cols: J P N A W
(127): [103 128 115 132 134]
(24): [103 128 115 127 133]
(77): [157 131 153 230 132]
down: [132 127]  A
down: [128 131]  P
asked: [115 127 133]  (24)

cols: D U F B Y
(205): [175 104 214  74 108]
(65): [123 130 218 108 100]
(204): [124 121 219 119 105]
(2): [121 118 230 116  95]
(149): [114 126 225 143 110]
(44): [134 127 207 137 124]
(148): [110 134 224 134 105]
(105): [107 129 227 124  97]
(35): [168 116 210 148 150]
(29): [ 94 132 237 114  80]
(131): [123 130 201 116 123]
down: [225 207 224 227]  F
down: [219 230 225 207 224 227 210 237 201]  F
asked: [225 143]  (149)

cols: K Q H R E S L G Z
(61): [198 149 139 126 167  72 203 142 171]
(32): [ 73 139 125 115  93 169  25 101  91]
(7): [178 111 129 144 162  93 235 158 164]
asked: [198 149 139 126 167  72 203]  (61)
down: [ 72 169]  S

cols: pobi tirav luv dap bez Dabuf kadid busa lunik
(47): [ 63 128 131  92 117  66 134 135 137]
(62): [153 129 153 151 189 181  46  45  47]
(107): [189 153 153 151 129 187 153 155 149]
down: [117 189]  bez
asked: [153 151 189 181  46]  (62)
down: [ 66 181]  Dabuf
asked: [189 153 153 151 129]  (107)

cols: X M T C V
(113): [ 29 134 147 205 205]
(101): [187 134 147 205 205]
(54): [238 134 147 205 205]
asked: [238 134 147 205]  (54)
asked: [238 134 147 205 205]  (54)
asked: [ 29 134 147 205 205]  (113)
asked: [187 134 147 205 205]  (101)

cols: Delip buz beg vopif maro toku kiv bof mani Zetap
(76): [150 129 128 167  34 128  25 145 104 130]
(89): [128 127 167  43 204 128 127 111  47  68]
(112): [161  88 130 104 128 145 128  25  34 167]
down: [129 127]  buz
asked: [128 167  34 128  25 145 104 130]  (76)
asked: [167  43 204 128]  (89)

cols: tik depo des Defa Saze bev
(17): [214 214 150 218 141 104]
(68): [214 126 102 166 133 140]
(79): [146 128 157 170 105  67]
(28): [176 147 164 202 106  56]
(88): [213 137 105 169 138 144]
(109): [173 201 154 191 139 106]
(157): [154 201 173 165 127 133]
(103): [186  91 124 106 202  90]
(145): [167 191 164 197 127  83]
(37): [132  89 136 138 102  89]
asked: [173 201 154]  (109)
asked: [105 169 138]  (88)
down: [214 214 146]  tik
asked: [202 106]  (28)
down: [166 170 202 169 191 165 106 197]  Defa
asked: [127 133]  (157)

cols: Lud pobu fot teg gigeb Dus
(43): [217  87 120 142 159 141]
(117): [100 101  77  78  87 126]
(33): [222 108 125 177  82 177]
(85): [185  83 128 161 153 143]
(143): [185  83 128 141 153 143]
(67): [151 131 108 138  64 154]
down: [ 77 125]  fot
asked: [108 138]  (67)
asked: [100 101  77  78  87]  (117)
down: [177 161]  teg
down: [141 138]  teg
down: [83 83]  pobu

cols: fub Fup Nad gufo deka leno
(151): [166  82  45 113  79 172]
(58): [132 172 179 171 183  81]
(119): [169  85  44 113 127 109]
(106): [169  85  44 113  78 177]
(111): [113 107  45  79 113 172]
(114): [113 107 111  90  89 166]
down: [172  85]  Fup
down: [169 169 113 113]  fub
asked: [107  45  79]  (111)
asked: [ 45 113  79 172]  (151)
down: [113 171 113 113  79]  gufo

cols: Saz Lep runo bar Rubek pegod Kon
(170): [138 126 163 176 102 173 141]
(97): [127 133 109 112 125 104 129]
(184): [119 115 125 132 107 109 129]
(48): [121 130 204 205  74 215 135]
(100): [132 128 116 113 118 118 126]
(81): [134 126 118 123 127 122 126]
(30): [128 130 114 118 120 117 126]
(64): [138 128 172 194  93 188 139]
(95): [160 127  43  37  74 215 123]
down: [119 121 132]  Saz
down: [118 127 120]  Rubek
asked: [ 43  37  74 215]  (95)
down: [128 126 130 128 127]  Lep
asked: [109 112 125 104]  (97)
asked: [133 109 112 125]  (97)
asked: [121 130 204 205  74 215 135]  (48)

cols: Pak nobun litav zaled gubo tugir Fola zan gozif
(169): [149 139 201 122 170 151 138 147 133]
(59): [ 73 159 141 177 137  95 184 138 120]
(185): [166 122 185 158 135  98 126 125 113]
(108): [142 186 139 133 115 123 155 148  88]
(86): [142 186 139 133  81 186 148 113  88]
(72): [155 134 142 180 163 150 114  87 150]
(6): [142 121 179 137  84  78 121  91 130]
(160): [159 217 155  75 148 115 155 123 129]
(171): [144 125 161 136  89  95 123  67 146]
down: [134 121 217]  nobun
asked: [148 115 155 123]  (160)
asked: [179 137]  (6)
down: [123 186 150  78]  tugir
asked: [155 134 142 180 163 150]  (72)
down: [ 81 163  84 148]  gubo
asked: [159 217 155  75 148 115 155]  (160)

cols: nov kot tizip rizir Monu sem pabo Bovo fepin reked
(139): [ 59 107  34  51 101 141 107 128 168  51]
(121): [ 79 125  67  58 128 128 128 178 191  69]
(63): [128 125  67  58 128 128 128 178 191  69]
(26): [126  99 128 157 184 128 135 128  54 149]
(140): [ 74 135  75  50 115 129  74 198 199  80]
(49): [ 84  73 128 100  79 169 195 153 128 128]
down: [59 79]  nov
down: [125 125  99 135  73]  kot

